Below are the code and all the weights of a small trained network. Each question names an input and a class and asks about switching units off, where a switched-off unit gives its printed mean instead of its output.

import numpy as np


def w(rows, s, z=0):
    codes = np.array(rows[::2]) - 128.0
    scale = np.full(codes.shape[1], s)
    scale[-1] = z or s
    return codes * scale


def f(y):
    return y / 2 * (1 + np.tanh(0.7978845608 * (y + 0.044715 * y**3)))


def log_softmax(a):
    a = a - a.max(-1, keepdims=True)
    return a - np.log(np.exp(a).sum(-1, keepdims=True))


def net(x, mask):
    res = np.array(x, float).reshape(1, 7) / 4 @ E
    y = f(res @ A[0][:, :-1].T + A[0][:, -1])
    res = res + np.where(mask, y, B[0][:, -1]) @ B[0][:, :-1]
    return log_softmax(res[-1] @ U[:, :-1].T + U[:, -1])


A, B = {}, {}
E = w([
[95,88,139,165],'x0',
[209,65,177,193],'x1',
[198,217,95,173],'x2',
[105,152,159,179],'x3',
[103,135,128,147],'x4',
[141,36,104,133],'x5',
[114,118,253,172],'x6',
],0.011)
A[0] = w([
[145,174,139,194,170],'N1',
[148,121,85,90,155],'N2',
[118,145,104,112,19],'N3',
[7,100,135,127,233],'N4',
[150,60,136,129,71],'N5',
[134,60,131,165,4],'N6',
],0.018,0.0049)
B[0] = w([
[122,187,187,45,196],'N1',
[47,235,136,214,185],'N2',
[108,109,80,221,143],'N3',
[135,97,154,7,250],'N4',
[230,148,88,168,177],'N5',
[161,129,66,102,174],'N6',
],0.011,0.015)
U = w([
[119,191,79,163,167],'0',
[130,113,218,225,36],'1',
[80,82,41,63,116],'2',
[78,203,255,161,186],'3',
[162,135,131,49,99],'4',
[225,85,106,225,68],'5',
[177,126,237,15,187],'6',
[55,8,221,228,1],'7',
],0.0089)

Each question gives the input, the list of numbers given to net, and the class t.
The units are the neurons (one row each of A and B). Each row of codes is followed by its name. A weight is (code - 128) times the scale printed after its matrix; where a second scale follows, it is the last column's (A, B and U).
mask holds one flag per neuron, in row order. A switched-off neuron (its flag False) gives its mean, the last column of its row in B, instead of its output. The means were averaged over made-up inputs and are rounded, as every weight is.
A unit's drop is (log p(t) with every unit on - log p(t) with that unit switched off) / (log p(t) with every unit on - log p(t) with every unit switched off).
The circuit of an input: a set's keep is (log p(t) with only the set's units on - log p(t) with every unit switched off) / (log p(t) with every unit on - log p(t) with every unit switched off). Starting from all 6 units, units are removed one at a time, each time the one whose removal leaves the highest keep (on an exact tie, the one counted first), for as long as the keep stays at least 0.8.
units of the circuit, in order: the units of the circuit, biggest drop first
most important unit: the unit with the biggest drop
k most important neurons: the k neurons with the biggest drops, biggest first
drop when u is switched off: that unit's drop, to one decimal
input [-1,8,2,-2,-5,1,6], class 5: units of the circuit, in order -> (N5)
input [7,-2,3,-6,1,3,-4], class 0: 3 most important neurons -> (N2 N4 N1)
input [6,2,2,5,6,4,0], class 6: 3 most important neurons -> (N1 N2 N3)
input [8,6,5,4,5,-1,4], class 6: 3 most important neurons -> (N1 N2 N6)
input [-6,3,6,4,-8,-5,-4], class 3: units of the circuit, in order -> (N4 N1 N2)
input [1,6,-2,-4,-6,-1,3], class 5: units of the circuit, in order -> (N4 N5)
input [8,-6,4,6,3,-6,-4], class 6: units of the circuit, in order -> (N2 N1)
input [5,7,3,-4,3,3,2], class 5: 2 most important neurons -> (N4 N5)
input [5,7,-7,-6,-3,-8,-1], class 4: 2 most important neurons -> (N1 N5)
input [0,2,1,-5,-5,-5,0], class 0: 2 most important neurons -> (N4 N1)
input [3,8,-8,-1,-8,-8,-4], class 5: 3 most important neurons -> (N4 N1 N5)
input [0,-2,7,0,6,-8,-4], class 3: units of the circuit, in order -> (N1 N4)
input [-6,1,7,-2,-1,0,-5], class 0: 2 most important neurons -> (N4 N3)
input [8,-6,4,-2,-4,2,-3], class 0: units of the circuit, in order -> (N2)
input [-2,-1,0,-6,-2,3,5], class 5: units of the circuit, in order -> (N4 N1)
input [2,5,6,-3,-5,1,-7], class 0: 2 most important neurons -> (N2 N4)
input [-4,6,-1,-4,7,-3,-5], class 0: 3 most important neurons -> (N4 N1 N2)
input [-8,-8,-6,3,2,-8,-7], class 3: 2 most important neurons -> (N2 N6)
input [3,8,-6,-1,8,-1,1], class 4: 2 most important neurons -> (N4 N6)
input [-8,5,0,-3,-8,-1,-5], class 3: 2 most important neurons -> (N2 N6)
input [3,5,-3,-3,4,6,-3], class 5: most important unit -> N5
input [6,-7,4,-4,7,-8,3], class 6: 2 most important neurons -> (N2 N4)
input [-7,5,5,-8,5,-1,-1], class 0: 2 most important neurons -> (N4 N2)
input [6,-2,-4,6,-4,-6,4], class 6: drop when N4 is switched off -> 0.3
input [-3,-1,5,-6,0,8,3], class 5: drop when N1 is switched off -> 0.3
input [2,4,-1,6,-5,0,-1], class 5: drop when N3 is switched off -> -0.1
input [6,-5,-3,8,-2,5,-2], class 6: drop when N4 is switched off -> 1.3
input [-6,-8,6,-3,3,-1,-1], class 0: most important unit -> N3
